Each row has two labels, one from each of two sets.
[ -4.3   6.1   4.9   7.5  22.8   5.2   4.8  -0.7  -6.0  -6.7 -16.4  -4.9
   5.7   9.3  -0.3  -4.7  49.4   3.0   1.4 -39.5 -24.8   6.3 -10.3   5.8
   7.2 -21.5   3.0   7.5  17.4  -5.9   9.6  -0.1  14.9  23.7   1.2 -10.3
 -23.9  14.2  -9.1  -0.1  -9.8  -2.2  -2.7  -1.9   4.0  32.9  -8.5 -10.1] : J + (40)
[ -7.6  13.8  -6.1  -5.8   5.9  -0.1   0.2  -5.7 -19.4 -16.4  -4.4 -25.9
   2.4 -14.4 -13.5   2.4   5.3 -17.3  23.2 -21.9 -33.8   6.6   6.5  12.5
   8.0  -2.4  -3.2   5.3  -8.2 -17.5  -4.2  -9.1  -2.9  -3.5   7.5   1.5
  10.1  19.3   2.4 -10.6  11.3   1.6   7.4  -6.8  -8.5  38.8  -4.0  -0.8] : M + (40)
[ -6.7  -3.3  10.9   4.4 -10.2 -20.4  20.0   2.6 -25.1 -32.3  15.5  -4.1
 -36.4  20.9 -11.0  12.0  35.8  25.9   6.9 -10.8 -19.2   0.6 -20.6  15.5
   7.7 -10.4  -3.0  11.0  40.3   4.9   1.6   9.3   0.0   1.6  -8.8  -6.9
   5.8  -5.7  -0.1 -22.3 -29.8 -10.7  -0.5  -3.2 -17.6   2.2 -13.6  11.4] : J + (40)
[ -2.8   2.4   4.7  -0.7 -17.7  -0.7  21.9 -12.1 -17.2 -11.2  22.4  -5.8
  19.3 -13.4  33.1  15.1  43.4  40.2   3.6 -34.6 -17.3   6.1  47.3 -25.6
   7.6  25.8  -7.6   2.4  43.5 -16.8   0.9  -7.1  11.5   4.8   4.6  -3.9
   8.2   7.0  -6.8   6.3 -28.0  -1.4 -25.2   8.8  13.2  -2.1  -5.6  16.2] : X + (40)
[  3.4  -5.3  14.6  -8.7 -46.7  -4.8  62.5 -66.8 -30.0  33.6  24.4  -0.9
  37.9   1.1  43.3   0.3  26.6  24.8   3.9   9.5   1.3  47.7  25.2 -10.4
  15.0  29.6 -59.2  24.4  -8.3 -16.4 -11.8 -15.0   5.0 -30.9  27.7  10.9
  12.5 -25.7  17.2  37.4   3.3  23.3 -21.4 -28.8 -22.1 -89.0  -2.0  19.0] : M + (37)
[ -2.6  -3.4   7.0  -7.5 -24.7   4.8  26.9 -25.9 -31.9 -12.4  22.3 -31.0
  15.1   9.0  15.8  25.3  14.0  44.9   3.8  11.8 -23.0   9.2  17.3   1.9
   8.8  12.1 -24.0  16.8  11.5 -16.7 -26.1 -15.9   9.2 -12.1   4.7  -3.4
  20.2   9.7  21.5   1.1  -8.6  11.9 -13.5 -20.8   5.4 -47.9  -9.8   9.1] : V + (40)
[  1.1   9.1   5.8  14.9 -15.6 -19.5  29.1  -0.3  -8.1 -22.0  23.5   0.3
  23.2  12.2   5.5   4.2  52.9  19.1  13.5 -42.4 -45.2  16.6 -21.7   5.2
   9.4  -4.4 -23.4  12.6  45.9  -6.2  -9.2   0.1   2.9  -4.1   1.7  -1.7
  14.2 -11.5  -4.5  -6.2 -15.3  -4.1 -21.8 -11.6 -11.8   0.1 -20.8  28.8] : J + (40)
[ -7.1  -1.5  10.1  -4.8  -9.0   9.9  13.0   3.0 -24.6 -12.4  23.1 -31.1
  27.0 -24.2 -23.3   8.0  21.6   8.6   7.9 -15.9 -19.5   4.6  -1.3  33.3
   7.7  13.1  -5.4   9.5   0.3 -25.5   9.4  -9.6  -5.7 -30.2  11.4   2.8
  15.0   8.7   8.1 -14.7  15.4  -3.3 -13.6 -24.7 -39.4 -16.3 -16.1  25.0] : V + (40)
[-10.3   1.3  -0.4 -12.4  18.9   6.7  -5.2   3.2  -8.3 -18.7 -20.6 -19.6
   9.8  -8.9  16.4   5.9 -17.9  31.8   5.8  28.4 -14.7   5.5  16.8 -10.1
   8.9  -8.0 -15.1  -1.1 -18.2 -14.3 -30.8  -8.8   4.0   5.6  -8.6  -1.3
   7.9   5.0  22.0  -7.1 -25.2  30.0  15.6   2.1 -20.3 -40.3   9.5 -17.8] : M + (40)
[  2.6   3.8   4.9   9.2  11.1  13.6  -2.2  -4.8 -35.0 -23.2  27.5 -26.7
 -16.3  11.3 -17.7  10.4  21.1  21.7  17.2 -32.1 -26.9  11.5   3.1  33.9
  29.2  -4.9   6.3  15.6   6.4 -20.9  -3.9  -6.0   4.6   2.3   6.8  -4.9
  23.6  33.0 -17.0 -14.6   8.9 -10.6  -2.1  -3.4  14.5  19.2   4.4 -12.2] : V + (40)
[  6.1  13.1  17.1  23.0   9.4 -19.0  33.2  -5.0 -56.3 -23.0   8.9  -9.8
  -4.5  -3.4 -14.0   5.1  44.2  20.8  27.9 -36.7 -48.4  30.4  -4.8  41.4
  15.6 -16.1 -41.9  24.9  18.8 -16.3 -10.0   6.9 -11.0 -14.0  21.1   0.2
   7.1   9.9  12.8 -23.3  -9.0   7.3  -2.8 -24.1 -44.8 -15.1 -28.0  15.0] : M + (40)
[  9.1   4.4  -3.4   4.7  21.5  14.1  -3.7  10.9 -23.3  -7.1  -2.4 -24.5
  -9.4 -17.0  -5.2   3.9   7.2  10.2   7.5 -13.0 -31.9   7.1   4.2  38.1
  32.3  -2.1 -19.7  -6.0   0.4 -11.0 -12.3  -5.1  -9.1   6.8   7.1  -1.9
  14.8  12.3   8.9  -3.7  11.2  -1.0  13.6  -9.0  -6.8   3.2  -2.8   3.3] : M + (40)
[ -9.0   7.0  -4.7  -8.6  -4.4   1.3  25.5   5.1 -24.6 -12.7   8.2 -20.8
   9.0 -12.7  21.2  11.0  21.7  15.6  14.4 -13.9 -52.2  24.3   0.5   1.2
  18.1   6.0 -30.3 -10.4   4.6 -18.8 -11.0  -6.1  27.5  -5.4   7.6  -0.8
  16.8  -1.7  14.6  -4.0  -3.9   0.3  -4.9  -7.2 -12.3 -42.8   2.4  15.2] : M + (40)
[-28.0   3.4  -7.9  -3.6   4.8   0.1 -10.2 -25.7 -27.6 -20.0 -12.4 -27.0
  -0.5  21.4  13.4  22.1 -11.5  40.1   7.1 -27.8 -58.1  17.1  17.8 -17.9
   7.4  -0.8 -12.8   2.3  23.8 -27.0 -14.7 -13.0   7.9  10.8  -4.1   3.4
  -1.8  42.8  21.4   5.2  14.3   9.6  -1.2  -3.6  20.3  29.9   4.2  -1.8] : D + (40)
[  3.8  -5.5  10.5  14.1   3.7   0.4  -8.8  -7.7 -25.1 -23.6   0.0 -51.7
  -8.2   8.4 -21.4   5.6   5.2  23.2   5.0 -22.0 -19.7  -1.1  12.4 -29.0
  20.4  -1.9  -2.2  18.5  -1.2 -15.7 -15.1  -6.8  10.0  12.7   2.6 -32.7
   6.7  32.2  13.5 -11.1  -4.5  10.4   8.1  -1.0  -7.5   9.6 -11.9 -12.6] : M + (40)
[ -2.4   9.3  -2.9   9.6  -6.7 -11.9  24.5 -11.1 -34.4 -12.4   4.1  -4.7
  -7.8  26.5  18.3   7.0  33.5  31.6   4.5 -39.8 -48.5  15.0   8.0   8.8
   6.6  -7.8 -16.2  13.2  40.2 -12.9  -4.9  -4.1  17.4  -4.3   8.1   9.3
   6.4  25.1   5.3  -2.4   1.8   5.4 -11.3  -6.7  35.4   7.1  -7.8  12.5] : D + (37)
[  2.5  -1.7  -5.5  -2.6  -1.1  16.3  -3.1 -15.9 -23.0  -5.0   6.3 -39.0
  18.2  -1.9  -0.2   0.9  15.4  16.4   5.4 -20.8 -34.4  18.5   5.4  85.3
  14.7  -2.9   0.7   7.8 -12.5 -17.9 -10.0 -20.4   0.5  -8.3  14.3  15.2
  17.2   4.1   4.8   3.2  12.0   3.1  -8.8 -21.0 -21.3 -26.2  -7.9   2.2] : V + (40)
[ -6.9   3.9   0.5  -2.5  -3.6   6.1  -8.5  -3.6 -14.0   3.2   9.1 -41.8
  -9.3   9.7 -11.6   2.5  -5.7   8.9   5.5  -2.9 -11.7  10.2   6.7  16.5
  15.5  -9.7 -14.2   6.2  -1.1 -14.1  -1.5  -9.9   3.8  -2.3  -3.7  -8.6
  12.1   8.4   5.3   2.8  10.8  -2.8   6.5 -11.4  -4.1  -7.1  26.7  -9.4] : V + (40)
[  1.9   2.6   7.6 -15.2 -12.0  -6.6  13.5 -12.2 -45.5 -20.2  -2.3  -9.9
  -2.9  -2.1  -2.1  10.2  17.5  24.7  13.7 -23.6 -34.7  12.3  11.0  11.6
   8.9   9.0 -50.7   4.8   2.4 -16.4 -11.3  -6.9  -0.4  -5.0   5.5   1.8
   4.2  15.2  12.5  -1.7   7.5  37.8   1.1 -15.2 -11.7 -14.5  -2.8  14.3] : M + (40)
[  1.9   8.3  11.3  -9.6   6.2  10.3  12.5  -0.3 -14.3 -24.4   8.8  -1.1
  27.4 -22.7   8.0  11.5  12.1  26.0  17.2 -21.6 -12.3  -3.5  -5.1  -6.5
   2.4  -2.6  -5.1  18.4  12.2 -19.5  -4.5  -2.5   5.8   4.2 -12.7  -8.6
  -1.3   1.9  -1.9   2.9 -32.6  20.3 -11.8   6.3 -28.3   1.4  -3.3   6.4] : J + (40)
[-11.7  -3.6 -22.0  -4.8  10.0  11.5 -13.7  18.9   8.0  -3.0  -5.6 -16.6
   3.3  -5.3   5.4   4.8 -13.5  -2.5  -4.9  23.2 -32.3   5.6  11.6  -2.5
   4.6  -4.9   2.5 -18.0  -5.5   3.4 -11.4  -8.0   0.4   8.0  -2.3  -7.9
  -3.7   1.3  15.2  -9.7   4.8  11.5   2.9  -5.2  17.6 -14.5  -2.2 -13.0] : V + (40)
[  0.9  19.6  -7.8   5.9   7.0 -14.2  16.5   8.6 -18.4 -55.2  12.4   4.8
   4.5  10.9  20.1  17.4  38.5  27.2   6.7 -46.2 -44.9  19.0 -12.2 -39.3
  -5.1 -16.9 -16.5  15.0  52.9 -11.8  -2.5   3.1  -8.3   7.3 -14.2  22.2
   1.2 -12.0  -6.9 -10.8 -34.3   5.3 -23.1 -22.0 -38.4  15.9   3.3  21.0] : J + (40)
[ -7.4  27.1   1.5  -2.4   1.7  -6.1   4.4  -5.7 -16.1  -5.3  -2.9 -15.2
  -8.8   1.7   1.5   8.9  -3.9  11.9  -0.3  11.2 -21.7  13.8   3.7  -0.6
  -6.4   0.6 -12.3   7.5  -9.2 -17.5 -11.0  -8.6   0.7   5.3   1.5   3.7
   1.0   3.2  14.6  -2.8  12.8  34.7   0.9 -18.2  -4.4 -21.2  -3.9  -1.0] : V + (40)
[ -7.1   6.3   1.6   1.3  -5.8   1.1  19.1  -5.0  -8.1  -7.0  13.2 -17.0
   7.2  -3.5  14.9   9.7  22.7  13.8  11.1 -35.4 -36.4   4.1  -9.7   1.9
   7.8  15.0 -10.1  12.3  25.3 -13.8  -0.8 -18.9  16.3  -7.2   7.8  -4.2
   7.0  11.1   5.4  -9.1 -13.4   0.1   0.9   0.1  11.5  -1.3  -2.8  24.4] : J + (40)
[  2.4   7.7   1.3  16.2   5.3 -18.0  23.7 -21.6 -30.2 -28.8   6.8  -0.6
   0.4  12.9  15.3   5.5  27.1  32.8  19.5 -52.1 -32.7   3.5  11.1   5.2
  26.5  -8.3 -13.5  23.5  22.4  -5.2  -6.3  -4.3   4.7   1.7   6.8   2.1
  -2.4  27.2  -0.4   9.6 -12.9   8.0  -1.4   7.2 -15.8  36.2 -10.5  17.6] : J + (40)
[  0.9   3.1  -4.6   2.9 -35.5  11.4  35.6 -19.5 -31.3  -2.3  30.2 -48.4
   0.8  11.7  32.8  10.4  26.9  36.8  15.1  -7.4 -40.4  30.3  15.7   3.2
  32.1  12.9 -44.3  14.6  30.8 -20.7 -14.7 -18.1  25.8 -10.4  10.8   1.3
  21.9   2.8  18.3  16.0  -5.7   8.9  -8.3 -20.1  -5.6 -61.2 -10.9  34.9] : D + (40)
[ -1.1  12.5 -25.9  18.3  11.8  -6.3  19.3  12.6  -3.6  -1.6  -8.1  -2.9
   7.1  11.8  36.8   0.2  15.6   6.0   6.8  -4.9 -41.6  24.4  -2.0 -27.9
  24.3 -20.4 -40.5 -15.5  27.0  11.0 -13.7   2.9 -11.4  -0.5  -4.0   3.5
  26.0 -22.6  15.8   1.1 -21.8   2.1   9.6  -1.0 -19.0 -31.5   6.5  14.6] : J + (40)
[-10.1   3.0  -5.7   2.8  24.1  12.1  -6.7  -6.4  -5.3 -10.8   0.4 -25.6
  11.3  -8.0  14.0   6.2   7.0  11.8  10.3 -12.0 -32.4  18.0  -7.3 -17.6
  16.8  -7.0 -10.6  -7.4  -1.2 -17.8  -7.4  -7.7  -0.4   8.8  -5.7   1.0
   1.8   6.8   2.4   4.8   3.9  10.2   5.4   6.9  -7.9  -4.9   9.0  -0.6] : M + (40)
[ -9.2  18.2 -13.2   7.5  13.3 -23.6  26.3  -0.1 -10.7 -18.7   3.0  23.9
  11.3  18.0  29.4  20.6  33.2  23.0  13.1 -47.5 -70.0  25.3 -27.2 -28.3
   2.5  -9.1 -24.3   1.8  50.9  -6.5  -1.5   4.3   1.4  -6.0  -0.4  12.9
  -6.7 -27.5   7.0   5.9 -14.0  -0.1 -16.2  -3.6   6.8  10.2  -5.1  27.1] : J + (37)
[  3.5   4.4   8.8   7.8  16.8   0.6   7.7  -0.2 -16.5  21.2  -0.8   4.2
  -1.8   1.0   0.0   9.7   3.2   1.7   5.7 -13.4 -20.4  13.5   3.2   3.6
   6.3 -11.2 -18.4  -3.6 -15.5  -5.3  -3.1  11.2  -7.7 -10.0   7.0   1.9
  -3.6  -3.2   7.7  -5.9  15.2  12.6  18.3 -13.6  -6.7  -6.7   5.3   5.6] : V + (37)
[ -8.5   9.6   7.0  13.9   6.2   9.0  13.5 -18.2 -28.1   1.3   4.9 -34.1
   8.1  -0.3   7.1  -0.5  26.6  16.0  11.6 -19.1 -35.5  20.7   8.1  25.4
  12.6 -11.4 -15.5  12.7   1.3 -19.2   2.4  -4.4   3.2   0.7  15.1  -1.9
   7.9  10.6  13.3   0.1  -2.6  10.6  -4.4  -9.8 -24.8 -18.9 -15.8 -16.1] : M + (40)
[  4.3   0.8   4.0   2.1   0.0   1.5  -5.6  -6.6 -20.0 -14.9 -11.9   3.2
   4.7  -3.0   7.4   5.0  -1.9   6.4   9.3  -4.9  -8.1   6.0  14.5   2.4
   7.8  -5.9  -8.1  -8.9  -7.8 -12.5 -10.6   4.6 -15.1   5.5   0.5  -0.8
   4.3  15.8  -0.2  -6.3  -7.3   6.4   6.6  -7.8  -2.0   0.4  10.6  -1.8] : M + (40)
[  8.0   1.2   7.0  -9.1  -3.4 -12.7  24.7 -16.0 -17.2  -4.6  -7.5   3.8
  17.2   0.8  21.9   8.0   7.2  12.9  20.6   1.9 -24.3  20.1  10.9 -15.7
  16.9 -12.1 -67.6  -4.7  -0.8 -10.5 -15.2  -2.1  -3.6 -11.8   6.7   8.3
   0.0  -6.8 -21.7  11.9   0.0   0.6   1.5 -17.1 -17.2 -45.5   9.3  15.5] : M + (40)
[ -3.7   3.7   0.8 -16.1  17.1  -6.4  16.4 -15.3  -8.4  -2.7  -8.6  12.4
  12.2  -0.5  14.0  13.5   5.7  17.6   5.7 -22.5 -30.6   4.5  -5.6 -14.8
   5.7   2.8  -8.9  -2.4   7.9 -16.3  -7.5  -9.8  15.6  -3.8  -3.9   2.9
  -5.5   8.4  13.6   9.0   2.3  12.0 -12.0   4.2   7.3  13.5  -3.6   9.0] : J + (37)
[  5.3   1.0  -6.4   5.4  -1.3 -21.6  10.9   0.9 -22.4 -28.1   8.4 -24.1
 -10.4  18.1 -15.9   1.2  29.3   9.5  17.2 -41.6 -44.2   6.2   1.1  21.5
   1.6 -14.6  11.1   0.0  -5.9 -10.3   3.5  -7.7   1.8  -1.6   3.0  15.0
  15.4  12.6   6.4 -15.4  16.8  -5.3  -4.3 -16.0  -2.2  15.5 -11.0  10.9] : D + (40)
[ 17.5   6.7  -3.6  21.4   0.9 -17.4  16.3  -8.8 -27.7 -28.6   4.3  -2.3
  -3.9  14.5  16.2   1.8  34.1  25.0  20.7 -48.4 -18.7   5.8   9.2  -9.3
  24.4 -16.4 -16.8   8.6  35.3  -1.8  -4.7  -0.9  -6.1  -2.0   3.2   3.5
   7.3   5.6 -10.5  -5.1 -10.2   4.2   4.2  -3.7 -22.5   8.5  -7.4  21.4] : D + (40)
[ -8.4  11.1  11.5  -2.1  18.2  -8.3   3.1  -3.2 -29.1 -35.5 -14.5  -6.5
 -18.3   6.5  -9.0  20.2  19.4  24.5   9.9 -19.5 -64.4   6.3  -2.6  31.5
   1.3 -23.0 -13.2   2.2   4.3 -16.3 -18.3 -17.6   5.6  13.2  -2.8 -14.3
  -3.8  18.9  16.9 -25.6   4.1   3.2   0.1   4.2  15.6  25.5  -0.2 -16.1] : V + (37)
[ -5.5   7.2   5.5   3.9  12.1   4.2   2.6 -14.7 -27.8 -12.8  -1.5 -21.3
   0.4  -5.6  -2.5   9.2  14.0  18.4   6.7  13.3 -36.5  18.3  10.0  28.2
  14.5 -13.5 -15.3   9.5 -16.8 -19.6 -18.8  -8.0   0.9 -10.2   5.3  -5.0
  -3.0  17.7  19.8 -10.4  10.7   2.6   5.4  -9.0   3.2  -2.2 -11.0 -19.0] : V + (40)
[  6.2   4.6 -14.3  28.1   5.2  -1.4  14.4   1.6 -44.1  -8.6  -5.8 -45.3
 -13.7  -0.1 -17.4 -20.2  38.7  -1.7  19.1 -39.4 -24.7  23.9  11.8  17.4
  21.2 -22.2 -12.2  -3.1   4.3   3.0  11.0   1.9 -12.7 -14.6  19.2   9.6
  21.4  -8.7  -7.8 -18.8  26.7  -6.6  -3.9 -40.6 -31.5 -19.2  -8.5  14.4] : V + (40)

Each row has two labels, one from each of two sets.
[ -5.0  -8.7 -16.7   1.3 -12.5  -1.8  -8.6  -8.5  28.9   4.4   5.2 -25.3
  -1.7  -2.6   3.7  -1.6   2.2  13.0   3.0   2.1   0.4  12.8   6.3  -2.1
  -2.6   0.5  -3.0  -0.8  -0.7   0.5 -14.6   0.3   6.0  -1.0   0.0 -31.1
  -3.6  -8.9  -7.8  -2.9 -12.5  -0.5   7.5  -0.3   1.7   6.8  12.3  23.4] : <85> + U
[-11.0  -5.3  -3.9  -1.0   3.2   2.8  -5.6  -4.9  28.8   9.9 -13.0 -35.9
   1.4  -8.8   1.5  -0.2   6.6  17.9   4.1  -7.2  -9.7  17.8   9.6  -1.7
   6.3   0.0 -15.6   7.0  -1.4   9.3  -3.1   5.8  12.3  -2.0   0.6 -16.8
  16.7  -8.4  -8.5  -2.0 -19.0 -10.9  16.2  -4.8   6.9  26.8  11.7  14.4] : <85> + U
[  2.4 -23.9  -3.7  -1.4  -6.1  -5.1  -3.5 -10.6  14.8   8.5   8.5 -20.4
  -2.5   6.9   3.6  -9.3  -5.6  17.8  17.0   0.9 -11.8  23.4   4.8   0.5
  -4.5   5.9  -8.8  -7.3   7.0  14.9  -4.2   6.6   8.5   1.5   1.2  -6.2
  -7.7 -17.6 -19.3   4.6 -28.3   0.5   8.3 -11.5  -9.5  28.2  21.5  19.1] : <85> + U
[-10.8  -0.7  23.8  -7.1  -0.6  -3.3  -9.4  -9.5  31.2  19.8   8.6 -37.2
   4.7  -7.8   1.3  -3.2  11.9  10.5   9.5 -18.3  -8.1  14.0   8.8  -2.1
  -1.8   9.0 -13.4  -8.5  12.9  10.4   0.1   3.2  17.2   2.3   0.2 -22.6
  -2.9   4.1 -19.4   0.3 -23.0 -13.6  17.1  -4.3  17.0  22.9  23.9  31.4] : <85> + U
[ -3.8 -15.2 -12.1  -1.5  -4.7  -2.5   2.3 -17.8  35.4  -7.7  18.1 -79.1
  -9.9   3.4   1.5  -3.0  21.6  14.2  19.9   2.4   0.9  11.2   9.3   0.0
  -2.2   5.3   6.7   0.5  -4.1  19.1 -31.9   3.6  10.1  -5.5  -3.2 -43.8
  -7.8   0.1   1.8   8.3 -24.0   7.7   4.9   5.0  20.4  -0.4  20.4  46.7] : <85> + U
